Here is a tiny trained network, its code and every weight. The questions are about switching its units off for an input and a target symbol, where a switched-off unit gives its printed mean instead of its output.

import numpy as np


def w(rows, s, z=0):
    codes = np.array(rows[::2]) - 128.0
    scale = np.full(codes.shape[1], s)
    scale[-1] = z or s
    return codes * scale


def f(y):
    return y / 2 * (1 + np.tanh(0.7978845608 * (y + 0.044715 * y**3)))


def softmax(a):
    e = np.exp(a - a.max(-1, keepdims=True))
    return e / e.sum(-1, keepdims=True)


def log_softmax(a):
    a = a - a.max(-1, keepdims=True)
    return a - np.log(np.exp(a).sum(-1, keepdims=True))


def net(x, mask):
    ids = ['ΔΞΠΦαεζμτ'.index(c) for c in x.split()]
    T = len(ids)
    res = E[ids] + P[:T]
    r = res
    for j in range(2):
        rows = slice(2 * j, 2 * j + 2)
        q, k, v = (r @ M[0][rows].T for M in (Q, K, V))
        z = softmax(np.where(np.tri(T) > 0, q @ k.T / 2**0.5, -1e9)) @ v
        o = O[0][rows]
        res = res + np.where(mask[j], z, o[:, -1]) @ o[:, :-1]
    y = f(res @ A[0][:, :-1].T + A[0][:, -1])
    res = res + np.where(mask[2:6], y, B[0][:, -1]) @ B[0][:, :-1]
    return log_softmax(res[-1] @ U[:, :-1].T + U[:, -1])


Q, K, V, O, A, B = {}, {}, {}, {}, {}, {}
E = w([
[152,141,136,148,88],'Δ',
[116,164,118,187,165],'Ξ',
[117,88,145,136,184],'Π',
[118,4,197,123,166],'Φ',
[160,96,153,122,82],'α',
[135,128,112,138,151],'ε',
[144,85,146,109,153],'ζ',
[149,104,122,117,138],'μ',
[160,50,150,100,129],'τ',
],0.02)
P = w([
[91,182,253,150,101],'0',
[74,132,76,208,84],'1',
[207,190,152,120,167],'2',
[82,104,77,196,84],'3',
[212,185,146,130,181],'4',
[85,85,84,178,72],'5',
[210,191,130,142,185],'6',
[89,74,87,164,66],'7',
[209,199,119,157,184],'8',
[105,45,100,152,49],'9',
[208,219,105,189,185],'10',
[107,47,102,155,47],'11',
],0.015)
Q[0] = w([
[208,254,124,47,206],'h1',
[121,108,156,194,147],'h1',
[92,110,108,138,144],'h2',
[121,154,166,158,116],'h2',
],0.0099)
K[0] = w([
[176,107,1,90,151],'h1',
[91,111,159,135,131],'h1',
[102,102,90,118,139],'h2',
[119,176,151,144,126],'h2',
],0.016)
V[0] = w([
[161,61,137,8,59],'h1',
[162,221,144,156,34],'h1',
[101,83,38,148,102],'h2',
[165,105,156,126,210],'h2',
],0.013)
O[0] = w([
[97,249,185,198,20,67],'h1',
[70,138,174,8,126,115],'h1',
[117,53,160,128,33,71],'h2',
[102,117,186,140,166,254],'h2',
],0.012,0.0047)
A[0] = w([
[80,98,235,37,231,177],'n1',
[66,154,117,2,161,3],'n2',
[146,45,85,176,98,146],'n3',
[178,139,133,66,224,78],'n4',
],0.0064,0.013)
B[0] = w([
[152,218,113,76,97,248],'n1',
[237,68,228,232,133,149],'n2',
[117,41,25,102,152,182],'n3',
[120,137,214,209,10,173],'n4',
],0.012,0.017)
U = w([
[170,158,199,116,170,197],'Δ',
[240,104,141,148,140,151],'Ξ',
[190,92,96,128,210,145],'Π',
[189,43,141,253,81,2],'Φ',
[39,133,174,119,43,67],'α',
[134,154,65,61,151,89],'ε',
[60,58,177,152,108,179],'ζ',
[70,117,117,108,100,168],'μ',
[67,64,255,240,9,42],'τ',
],0.0082)

Each question gives the input, a string of symbols that net reads in full, and the target symbol t.
The units are the heads (2 rows each of Q, K, V and O) and the neurons (one row each of A and B). Each row of codes is followed by its name. A weight is (code - 128) times the scale printed after its matrix; where a second scale follows, it is the last column's (O, A, B and U).
mask holds one flag per unit, heads first, then neurons. A switched-off unit (its flag False) gives its mean, the last column of its rows in O or B, instead of its output. The means were averaged over made-up inputs and are rounded, as every weight is.
A unit's drop is (log p(t) with every unit on - log p(t) with that unit switched off) / (log p(t) with every unit on - log p(t) with every unit switched off).
The circuit of an input: a set's keep is (log p(t) with only the set's units on - log p(t) with every unit switched off) / (log p(t) with every unit on - log p(t) with every unit switched off). Starting from all 6 units, units are removed one at a time, each time the one whose removal leaves the highest keep (on an exact tie, the one counted first), for as long as the keep stays at least 0.8.
circuit, biggest first: the units of the circuit, biggest drop first
unit that matters most: the unit with the biggest drop
top k neurons: the k neurons with the biggest drops, biggest first
which heads matter: for each layer, one digit per head in row order, 1 if its drop is at least 0.15 and else 0, layers parted by /
input Δ τ μ α α Π, target Δ: which heads matter -> 10
input Ξ Δ μ Π ε Φ Φ Π, target Ξ: unit that matters most -> n2
input ε Φ ε Φ ζ Φ Φ α, target ε: which heads matter -> 10
input Δ Φ Ξ Ξ Φ τ Φ Φ, target Δ: circuit, biggest first -> [h1; n1; n2]
input μ α Φ Δ Φ Φ Φ Ξ α τ, target μ: circuit, biggest first -> [h1; n2]
input Π α Π Ξ Φ α τ Π Ξ Φ, target Π: circuit, biggest first -> [h1; n3]
input ε Φ ζ Π Φ Φ Π ζ, target ε: circuit, biggest first -> [h1; n1]
input Ξ Φ Ξ Π Φ Π τ Φ, target Ξ: circuit, biggest first -> [n2; n1; h1; n4]
input μ τ μ Φ Π Φ Ξ τ, target μ: circuit, biggest first -> [h1; h2; n4; n2]
input Π Δ ζ Ξ τ Π Δ τ α Ξ ε α, target Π: top 2 neurons -> [n4; n3]
input Φ Π ζ Π α α, target Φ: top 2 neurons -> [n1; n3]
input Δ Φ α α Φ Φ Π Ξ Δ α, target Δ: circuit, biggest first -> [h1; n2; n1]
input μ Π μ Φ Φ Φ, target μ: top 2 neurons -> [n4; n1]
input ζ Φ ε τ Φ Δ Ξ τ ζ Ξ, target ζ: top 2 neurons -> [n1; n4]
input Ξ μ ζ Π τ Φ, target Ξ: unit that matters most -> n2
input Π τ Ξ Φ, target Π: top 2 neurons -> [n4; n3]
input τ μ Δ Ξ ε Δ, target τ: top 2 neurons -> [n1; n3]
input Φ Φ Ξ Φ Ξ α Δ Φ α τ Ξ Δ, target Φ: top 2 neurons -> [n1; n3]
input Φ α μ Δ Π Φ Φ Φ τ ζ Ξ α, target Φ: top 2 neurons -> [n3; n1]
input α Ξ Ξ Φ τ τ α Φ Φ μ, target α: circuit, biggest first -> [h1]
